In the rows, 128 means zero.
Each row of numbers belongs to one of the nodes below and depends on some of the facts about them. Some rows are named. Which node is each other row?

Some facts about the nodes:
nuguk σ starik; neskestin σ ploklidras; sikos σ poga; nasker σ skiskis; poga σ viser; mazas σ flelir; kadris σ skozer
kadris σ flatuvo; klepo σ dratim; klosir σ flatuvo; klosir σ kadris; plotol σ rebri; delok σ disestek; drestufas σ flidrin
plaklis σ flutruk; flikur σ lestum; staskik σ disestek; mogror σ lugro; putru σ kela; sestol σ betin; galu σ roflin
busu σ starik; busu σ digru; busu σ nuguk; siler σ gredi; viser σ gapli; viser σ kabro; neskestin τ nuskis
lilafim τ klabrum; gevem τ bresin; foskam τ tiper; pevalim τ lestum; movos τ dostu; mikon τ tamibrum; plugo τ lilafim
rudifun τ vudo; nasker τ tegabrem; fibros τ gubrin; rebri τ rasumi; dadru τ movos; poga τ keduk; mazas τ flelir
kadris τ flatuvo; flelir τ brutepo; plesto τ stopedrek; klepo τ dratim; keduk τ viser; ploklidras τ flustovor; gibi τ siler
kabu τ kela; kabro τ gapli; disestek τ staskik; bresin τ drestufas; klosir τ telil; detras τ rudifun; drutris τ zasti
plotol τ rebri; vogul τ vetruk; kibastor τ stevu; tamibrum τ klubrebul; delok τ disestek; drabazes τ dotraru; raplis τ flidrin
dotraru τ sitrere; kela τ putru; levadrer τ ploklidras; skozer τ kadris; zubak τ levadrer; flutruk τ detras; gretru τ gibi
rasumi τ klepo; botam τ legurum; plimuflos τ fiskos; skiskis τ zogin; plaklis τ flutruk; flikur τ mazas; nuskis τ zubak
klubu τ poga; stopedrek τ stivoskis; tafle τ stiplom; gerim τ pevalim; babol τ sitris; mogror τ lugro; gristum τ vuvil
razu τ galan; roflin τ babol; galan τ voflas; dise τ gerim; vuvil τ klaklom; skiskur τ fibros; kligrir τ plugo
stevu τ dadru; grite τ skozer; plirik τ kligrir; sestol τ plesto; klure τ bretrak; rotuk τ skiskis; digru τ nuguk
tronan τ plimuflos; starik τ busu; zogin τ kelal; dratim τ gristum; lestum τ flikur; dastati τ razu; flidrin τ gevem
skuzi τ falon; voflas τ gebok; stivoskis τ betin; falon τ vogul; zasti τ fluplum; dibo τ dudrasker; gozos τ tronan
kludru τ tafle; bretrak τ mikon; busu τ digru; gapli τ klubu; siler τ gredi; traklobos τ rotuk; viser τ sikos
buri τ foskam; tiper τ raplis; sitris τ galu; stiplom τ plaklis; fabuki τ skiskur; gubrin τ kabu; dapun τ botam
telil τ grite; vetruk τ safa; kelal τ nasker; nuguk ρ zubak; neskestin ρ stepin; lilafim ρ rodubam; gevem ρ raplar
foskam ρ raplar; sikos ρ gristum; pevalim ρ staski; movos ρ ruskes; mikon ρ gridrel; plugo ρ rodubam; rudifun ρ dastati
nasker ρ nuskis; fibros ρ gelok; flustovor ρ stepin; rebri ρ plinar; dadru ρ ruskes; poga ρ gristum; mazas ρ staski
kadris ρ pluflil; flelir ρ staski; plesto ρ klubrebul; klepo ρ plinar; keduk ρ gristum; ploklidras ρ stepin; supo ρ tiper
gibi ρ klaklom; kabu ρ gelok; kabro ρ gristum; disestek ρ lilafim; bresin ρ raplar; klosir ρ pluflil; detras ρ dastati
drutris ρ rodel; plotol ρ plinar; vogul ρ kibastor; kibastor ρ ruskes; tamibrum ρ gridrel; delok ρ lilafim; drabazes ρ flustovor
sitrere ρ flustovor; raplis ρ raplar; dotraru ρ flustovor; kela ρ gelok; levadrer ρ stepin; skozer ρ pluflil; zubak ρ stepin
legurum ρ telil; drestufas ρ raplar; flutruk ρ dastati; gretru ρ klaklom; rasumi ρ plinar; botam ρ telil; plimuflos ρ truska
skiskis ρ nuskis; plaklis ρ dastati; flikur ρ staski; staskik ρ lilafim; nuskis ρ stepin; klubu ρ gristum; klaklom ρ plinar
stopedrek ρ klubrebul; tafle ρ dastati; gerim ρ staski; babol ρ dibo; mogror ρ grite; gristum ρ plinar; razu ρ trabis
roflin ρ dibo; galan ρ trabis; gredi ρ klaklom; dise ρ staski; vuvil ρ plinar; skiskur ρ gelok; betin ρ klubrebul
kligrir ρ rodubam; stevu ρ ruskes; grite ρ pluflil; klubrebul ρ gridrel; putru ρ gelok; gebok ρ trabis; plirik ρ rodubam
sestol ρ klubrebul; klure ρ gridrel; safa ρ kibastor; fluplum ρ rodel; galu ρ dibo; flatuvo ρ pluflil; rotuk ρ nuskis
digru ρ zubak; tronan ρ truska; starik ρ zubak; tegabrem ρ nuskis; zogin ρ nuskis; dratim ρ plinar; lestum ρ staski
dastati ρ trabis; flidrin ρ raplar; skuzi ρ kibastor; voflas ρ trabis; stivoskis ρ klubrebul; falon ρ kibastor; zasti ρ rodel
dibo ρ gabrul; gozos ρ truska; kludru ρ dastati; dostu ρ ruskes; klabrum ρ rodubam; bretrak ρ gridrel; busu ρ zubak
gapli ρ gristum; siler ρ klaklom; traklobos ρ nuskis; brutepo ρ staski; viser ρ gristum; buri ρ raplar; tiper ρ raplar
sitris ρ dibo; lugro ρ grite; stiplom ρ dastati; fabuki ρ gelok; vudo ρ dastati; dudrasker ρ gabrul; gubrin ρ gelok
dapun ρ telil; telil ρ pluflil; fiskos ρ truska; vetruk ρ kibastor; kelal ρ nuskis; siman ρ drutris; trabis Δ kludru
mikon Δ skiskis; rudifun Δ plimuflos; rebri Δ gapli; mazas Δ razu; flelir Δ putru; plesto Δ gozos; klepo Δ pluflil
keduk Δ gebok; gibi Δ stiplom; bresin Δ siman; vogul Δ zubak; kibastor Δ keduk; sitrere Δ levadrer; levadrer Δ klubu
drestufas Δ neskestin; flutruk Δ trabis; gretru Δ traklobos; klaklom Δ kibastor; tafle Δ supo; gerim Δ lugro; gabrul Δ gubrin
galan Δ buri; skiskur Δ dudrasker; betin Δ skiskur; stevu Δ flutruk; grite Δ busu; gebok Δ brutepo; sestol Δ staskik
klure Δ stevu; lestum Δ dapun; dastati Δ poga; zasti Δ tronan; kludru Δ kabu; gapli Δ gabrul; siler Δ plinar
traklobos Δ fiskos; viser Δ dostu; buri Δ foskam; stiplom Δ viser; fabuki Δ bresin; dudrasker Δ plesto; dapun Δ grite
vetruk Δ klure; siman Δ betin; nuguk ψ 297; neskestin ψ 706; gevem ψ 706; foskam ψ 297; sikos ψ 706
pevalim ψ 297; movos ψ 297; mikon ψ 297; plugo ψ 706; rudifun ψ 297; nasker ψ 297; fibros ψ 297
rebri ψ 297; dadru ψ 297; poga ψ 297; mazas ψ 706; kadris ψ 297; flelir ψ 706; plesto ψ 706
klepo ψ 297; keduk ψ 706; ploklidras ψ 706; supo ψ 297; gibi ψ 297; kabu ψ 706; kabro ψ 706
disestek ψ 297; bresin ψ 297; klosir ψ 706; detras ψ 297; plotol ψ 297; vogul ψ 706; tamibrum ψ 297
delok ψ 706; drabazes ψ 297; sitrere ψ 297; raplis ψ 297; dotraru ψ 706; kela ψ 706; levadrer ψ 297
skozer ψ 297; legurum ψ 297; drestufas ψ 706; flutruk ψ 706; gretru ψ 706; rasumi ψ 297; botam ψ 297
plimuflos ψ 297; skiskis ψ 297; plaklis ψ 297; flikur ψ 297; staskik ψ 297; klubu ψ 706; stopedrek ψ 297
tafle ψ 297; gerim ψ 706; babol ψ 297; mogror ψ 297; razu ψ 297; roflin ψ 706; galan ψ 297
gredi ψ 297; dise ψ 297; vuvil ψ 297; skiskur ψ 297; betin ψ 706; kligrir ψ 297; stevu ψ 297
putru ψ 706; gebok ψ 297; plirik ψ 706; sestol ψ 297; klure ψ 706; safa ψ 297; fluplum ψ 297
galu ψ 706; flatuvo ψ 297; rotuk ψ 706; digru ψ 297; tronan ψ 297; starik ψ 297; tegabrem ψ 297
zogin ψ 297; dratim ψ 297; lestum ψ 297; flidrin ψ 706; skuzi ψ 297; voflas ψ 706; stivoskis ψ 297
falon ψ 297; zasti ψ 706; gozos ψ 297; kludru ψ 297; dostu ψ 706; klabrum ψ 297; bretrak ψ 706
busu ψ 297; gapli ψ 297; siler ψ 297; traklobos ψ 706; brutepo ψ 706; viser ψ 706; buri ψ 297
sitris ψ 297; lugro ψ 297; stiplom ψ 297; vudo ψ 706; dudrasker ψ 706; gubrin ψ 297; dapun ψ 297
fiskos ψ 706; vetruk ψ 297; kelal ψ 706; siman ψ 297

Some rows with their names:
[ 94 178 129 134 143  96 142  80  97 101  72 172 137 144  69 145 120 111
 159 138 142 149  86 108 148 152  35 160 158 161]: tegabrem
[ 94 137 147 128 144  92 114 126 160 134  73 109  90 122 167 164 184 149
 139 130 131 131 165 125 137 147 105 122 149 129]: kela
[139 137 165 106 143 121  97  92 159 107 218 164 111 147 117  76 152 110
 123 136  90 134 162 155 121  89 157 138 130 127]: gelok
[168 111 129 126  96 145  90  90 166 122 209 126  99 148 146  45  93 146
 103 127  84 136 174 171  67  61 125 186 104 123]: fabuki
[134  99  64 111 116 153 157 148 118 135 121  78 147  93  88 134 122 105
  82 118 117 125 129 137 122 136 152 105 137 139]: tafle
[140 149 188 116 150 119  93  60 128  97 200 188 129 171 119  90 135 111
 149 128  72 138 150 156 126  85 104 154 123 141]: stepin
[156 122 138 120 128 140  94 106 137 121 247 137 123 157 152  80 122 127
 118 125  80 148 140 171 121  80 158 141 106 117]: drutris
[139 139 162 106 146 123  94  91 160 108 223 163 114 145 121  77 152 102
 122 138  88 136 166 157 118  91 155 138 127 130]: ruskes
[126 118  97 129 127 144 153 138  96 140 139 118 158 120 104 139 106 102
 112 120 129 133 102 130 144 147 154 104 116 127]: stevu
[145 128 140 112 131 132  93 102 148 109 242 138 115 151 139  88 136 124
 122 130  89 156 143 169 118  81 153 141 117 125]: telil
[142 110  91 135 107 159 150 142  97 142 140 118 165 126 112 134  92 119
  98 116 121 124 107 133 127 131 157 124 114 127]: dapun
[116 132  98 126 128 136 150 122 121 134 112 118 137 104  94 119 120 101
 115 130 148 129 109 122 136 144 110 115 131 134]: lestum
[ 95 138 145 127 145  92 114 127 162 140  63 116  93 123 172 163 188 150
 138 130 131 127 159 129 138 156 102 119 146 133]: gevem
[122 128 108 133 120 127 145 147 107 136 123 132 159 125  92 135 107 118
 113 135 137 132  98 120 127 142 156 128 130 134]: plimuflos
[ 93 145 146 118 148  91 117 112 164 135  55 109  78 111 168 154 199 139
 144 136 139 132 163 124 137 155  80 114 153 135]: flelir
[142 140 163 105 147 119  94  90 157 108 220 168 116 144 118  74 153 106
 126 141  88 138 159 157 121  90 153 140 125 128]: rodubam
[137  87 139 141 118 135 114 144 127 155  97  90 126 142 205 170 139 161
 116 103  94 108 153 141 129 131 147 105 109 115]: plirik
[142  98 139 131  97 130  90 145 168 139  59  94 128 126 192 129 129 206
 107 133  99  83 127 132 114 100 122 131 131 139]: dudrasker
[ 97 145  75 104 129 108 150 142 144 115  97  99 123  88  59 140 154 105
 100 141 141 144 129 121 123 158 132 119 172 151]: detras
[134  94 137 134 125 131 122 136 135 153  85  86 114 128 202 152 147 152
 117 106 102 108 158 143 134 135 120 104 115 120]: gerim

Which node is each row?
No name comes twice in this set of rows, the named rows included.
[102 129 146 133 141  90 113 143 153 135  77 114 104 136 173 177 178 163
 135 126 118 128 158 131 133 152 135 121 146 125]	dostu
[ 74 147 120 100 147  69 116 134 182 122  51  82  73  99 134 177 229 148
 120 138 128 140 180 125 131 168 112 110 182 143]	vudo
[ 97 155 150 101 160  96 115 120 175 113  59 111  60 103 156 163 206 140
 156 142 159 130 168 106 136 147  62 115 159 127]	drestufas
[166 105  92 114 113 175 153 153  99 126 136 104 148 105 113 133  91 113
 119 117 136 114 111 118 119 121 131 112 110 119]	sestol
[ 87 192 173 133 163  86  97  69 196 126 214 181  65 132 135  13 176  93
 173 170 183 156 140 142 143 120 101 145 137 118]	klaklom
[124 100 136 128 127 122 116 132 144 149  81  89 102 122 193 160 160 149
 120 109 107 111 162 138 133 136 116 107 126 126]	vogul
[153 145 171 133 146 123  89  60  96  91 211 169 136 185 142 107 100 130
 161 118  61 150 120 161 129  79  85 162 116 141]	nuskis
[114 136 129 157 122 132 150 139 132 162 121 152 140 116 122  80  96 112
 140 148 192 117  95 109 139 153 137 131 114 115]	gredi
[118 148 130 141 131 124 144  92  74 112  90 156 161 147  91 145  92 115
 147 123 122 133  83 119 143 139  58 153 136 152]	zogin
[117 163 159 114 176  92 137 180 202 100  77 146  59 134 186 164 136 148
 204 156 197  58 119 125 104 146  94 101  96  33]	viser
[124 115  65 113 115 135 154 152 123 127 118  87 146  99  80 142 131 109
  85 122 125 137 121 129 118 147 155 113 152 137]	stiplom

The same nodes again, as new rows of numbers:
Named rows:
[129 128 136 126 119 157 127 118 139 127 125 121 143 128 127 129 129 122
 126 131 116  95 138 126 131 131 113 128 138 127 124 118 130]: stopedrek
[108 125 134 120 107 157 131 119 107 122 132 117 154 130 120 135 129 129
 110 110 159  99 151 127 137 141  90 127 147 120 151 138 140]: rebri
[115 122 145 117 117 172 127 128 121 121 128 123 148 131 128 133 126 118
 117 129 159  99 144 119 140 134  99 129 130 113 140 130 144]: rasumi
[128 125 124 112 134  85 139 140 109 122 106 135 123 130 124 146 123 145
 128 146 202 154  99 113 130 128  90 137 112  78 151 166 135]: plinar
[111 105 136 104 170  87 130 143 126 117 104 122 108 131 194 163 130 161
 139 162 201 214  79 115 132 129 109 134  86 114 130 150 129]: klaklom
[141 136  84 150 105 162 127  97 139 134 115 120 151 128 100 124 116 132
 122 121  65  64 143 141 101 130 113 118 152 140 140 114 106]: starik
[117 117 132 132 145 114 124 151 112 127 145 129 105 130 134 115 124 124
 130 116 127 159 116 129 128 124 175 124 106 156 120 120 130]: kabu
[129 129 135 127 120 157 127 119 140 127 123 120 143 129 128 131 129 123
 126 132 116  96 138 126 131 131 113 127 138 126 126 119 131]: pevalim
[123 129 125 136 130 112 127 146 106 130 150 136 114 129 113 113 128 122
 124 104 135 162 132 137 131 125 165 125 120 143 140 134 128]: vogul
[120 126 134 126 130 160 126 116 142 128 126 122 140 127 153 136 134 125
 126 134 116 118 138 129 132 132 121 125 134 133 119 115 132]: vetruk
[141 131 112 122 136  72 138 129 125 129 104 135 116 127 124 142 124 147
 136 149 159 148  97 121 119 125 104 135 120  91 135 154 122]: raplar
[144 133 114 122 137  68 138 128 126 128 107 139 117 127 117 141 126 146
 135 148 164 148  96 122 116 126 104 133 124  86 142 156 119]: tiper
[131 132 105 124 147  68 143 126 122 134 112 139 117 124 135 147 131 143
 132 149 164 157  95 123 120 127 110 133 125  74 138 152 130]: trabis
[104 115 138 121 141 138 120 162 102 120 149 123 112 131 133 125 127 133
 119 111 174 193 133 128 141 126 157 127  93 154 149 145 138]: keduk
[119 114 144 121 139 160 121 123 148 122 118 111 133 130 172 139 129 130
 133 143 113 120 122 123 131 130 126 125 119 150 108 106 130]: detras
[125 124 139 124 125 162 125 120 142 126 124 117 139 129 143 132 129 125
 128 135 115 104 134 126 130 130 117 127 131 134 119 113 131]: movos
[141 131 113 122 135  72 137 131 123 128 105 136 118 127 124 141 124 146
 136 150 157 148  98 121 119 125 105 137 119  92 134 153 121]: pluflil
[146 138 111 124 128  70 140 127 121 130 111 142 121 126 104 136 125 144
 131 143 164 137 105 121 117 126  99 136 129  83 143 158 119]: telil
[112 113 123 133 137  93 123 138  96 124 135 132 112 135 149 118 127 125
 132  99 127 183 118 137 134 130 164 120 122 174 130 127 121]: betin
[139 145 133 126 112 164 130 126 150 133 131 142 150 127 100 117 131 106
 125 137 119  82 160 123 135 125 109 131 146 109 132 132 142]: mogror

Which node is each row?
No name comes twice in this set of rows, the named rows included.
[142 122 145 132 114 201 114 114 140 123 130 131 133 123 140 145 125 100
 127 143 129 136 126 133 141 124 124 135 106  99 111  93 125]	plaklis
[116 130 141 119 111 168 129 125 119 123 136 128 152 129 120 135 132 117
 114 119 164 109 154 126 145 135  95 131 138 106 147 139 145]	gibi
[128 131 125 137 121 111 128 146 104 130 149 137 114 130  90 106 123 119
 123 105 133 138 133 133 128 124 160 125 125 133 141 136 128]	bretrak
[149 145 102 144 111 159 128 106 152 137 121 129 147 126 102 121 125 122
 129 131  69  67 149 138 111 127 120 120 149 128 130 119 114]	drabazes
[121 119 136 130 159 131 118 156 137 127 143 142 104 130 152 120 131 110
 138 134 135 209 119 129 141 114 186 129  91 151 120 122 136]	mazas
[155 140  95 135 141  62 137 119 144 136  98 133 112 125 125 138 125 153
 146 154 112 145  92 130 104 121 120 132 125 105 125 142 107]	stepin
[128 134 120 137 122 106 127 142  96 132 149 146 119 130 105 109 128 115
 125  96 133 157 140 139 134 128 157 121 129 137 144 142 127]	plesto
[133 136 122 139 116 110 129 146  99 132 152 142 118 129  74 103 123 116
 120  99 135 128 140 132 127 124 156 127 131 129 146 140 129]	plirik
[126 128 135 127 120 159 127 119 137 127 120 116 141 129 136 132 128 124
 128 132 112 100 136 125 133 129 115 128 134 130 121 117 135]	supo
[130 134 127 128 108 152 127 111 124 130 123 139 150 129 132 127 132 112
 126 118 116 105 155 135 139 134 104 125 148 128 129 125 128]	skiskur
[138 138 103 141 127 163 125 107 159 136 119 123 143 126 140 131 129 129
 133 135  67 102 144 140 114 126 132 118 138 145 122 113 114]	sitrere
[116 134 149 111 129 169 132 138 127 127 133 130 148 130 142 131 135 122
 122 129 157  98 160 123 143 135 101 121 125 110 137 145 152]	siler
[134 126  91 146 119 161 123 100 145 130 110 112 143 129 128 129 117 137
 128 128  61  81 131 141 102 129 122 117 140 156 129 106 104]	digru
[128 126 148 120 139 169 125 130 149 127 122 120 132 129 164 133 131 126
 135 144 115 103 135 125 132 129 126 120 112 130 110 113 135]	flikur
[127 140 123 132 112 156 134 113 131 134 136 134 148 125 109 128 134 114
 117 124 124  88 151 131 130 133 108 127 155 104 138 125 137]	kludru

Now the same nodes, written a new way:
Some rows with their names:
[120 139 126 129 136 137 119 135 130  88 109 132 117 114 109]: raplis
[102 123 111  73 125  92  98  95 107 185 138 113 129 124 140]: tiper
[140 126 162 166  99 125 158 159 134 163 161 131 140 136 159]: dotraru
[ 98 126 109  70 126  86  91  99 101 191 134 117 126 131 140]: grite
[138 149 118 145 156 133 173 123  92  93 106 147 127 144 142]: mogror
[125 108 155 169 119 120 166 161 111 166 161 139 146 156 175]: neskestin
[107  97 115 135  93 167  67 174 183 141 137  90 153 129  90]: drestufas
[125 131 135 104 125 133 102 150 146  78 114 121 115  81 101]: flatuvo
[134 112 144 131  85 139 102 172 171 148 143  99 135 116 117]: kela
[124 106 134 128  33 127 144 140 174 133 162 121 121 146 134]: betin
[125 147 126 135 137 135 124 130 129  89 105 133 118 117 109]: stivoskis
[110 147 104 132 108 160  91 142 150  79 101  98 125 103  47]: rudifun
[135 148 129 140 139 131 158 130 110  97 108 135 123 128 118]: falon
[125 117 122 144 111 146 131 170 139 157 145 111 143 160 142]: galu
[164 154 124 133 161 148 153 115 138 103 106 155 133 120 155]: gibi
[122 124 170 145 137 106 131 132 120  90 139 155 122  90 131]: skiskis
[150 140 136 161  90 149 170 160 138 162 157 115 147 140 139]: gerim
[113 113 103  65 128 108  88  80 118 166 162 106 119 132 135]: rodel
[156 116 152 176 146 164 143  47 145 131  64 184 107 163 132]: gapli
[147 175 111 157 110 143 171 135 107  84 112 111 132 127  97]: tafle

Name these rows:
No name comes twice in this set of rows, the named rows included.
[127 109 118 105 170 149  72 123 174  90  89 143 121 104 114]	vuvil
[142 156 167 146 125 115 170 133 116  94 148 153 124  96 152]	starik
[136 147 121 136 139 122 161 137  97  98  97 130 108 135 109]	razu
[137 165 125 146 149 160 111 147 131  91 105 111 138  89 102]	vetruk
[138  65 137 162 131 158  51 118 172 180 125 184 114 188  91]	sikos
[146 162 135 146 165 147 147 145 106 103 107 124 125 111 121]	stevu
[113  83  98  33 184 105  49  83 170 200 119 155 129 113 167]	gristum
[136 158 138 133 119 142 128 126 138  86 120 122 128  88 103]	lestum
[145  92 156 155 175 141 100  69 130 119  73 203 101 168 104]	poga
[106  87 122 128 118 139  81 177 158 145 130 109 134 147 111]	putru
[132 133 139 149  92 149 129 196 146 147 131  70 129 117  84]	flutruk
[131 142 133 119 130 125 132 137 137  84 115 119 118  99 118]	skozer
[114 166  89 104  95 101 146  99  77 186 138  86 135 139 102]	dastati

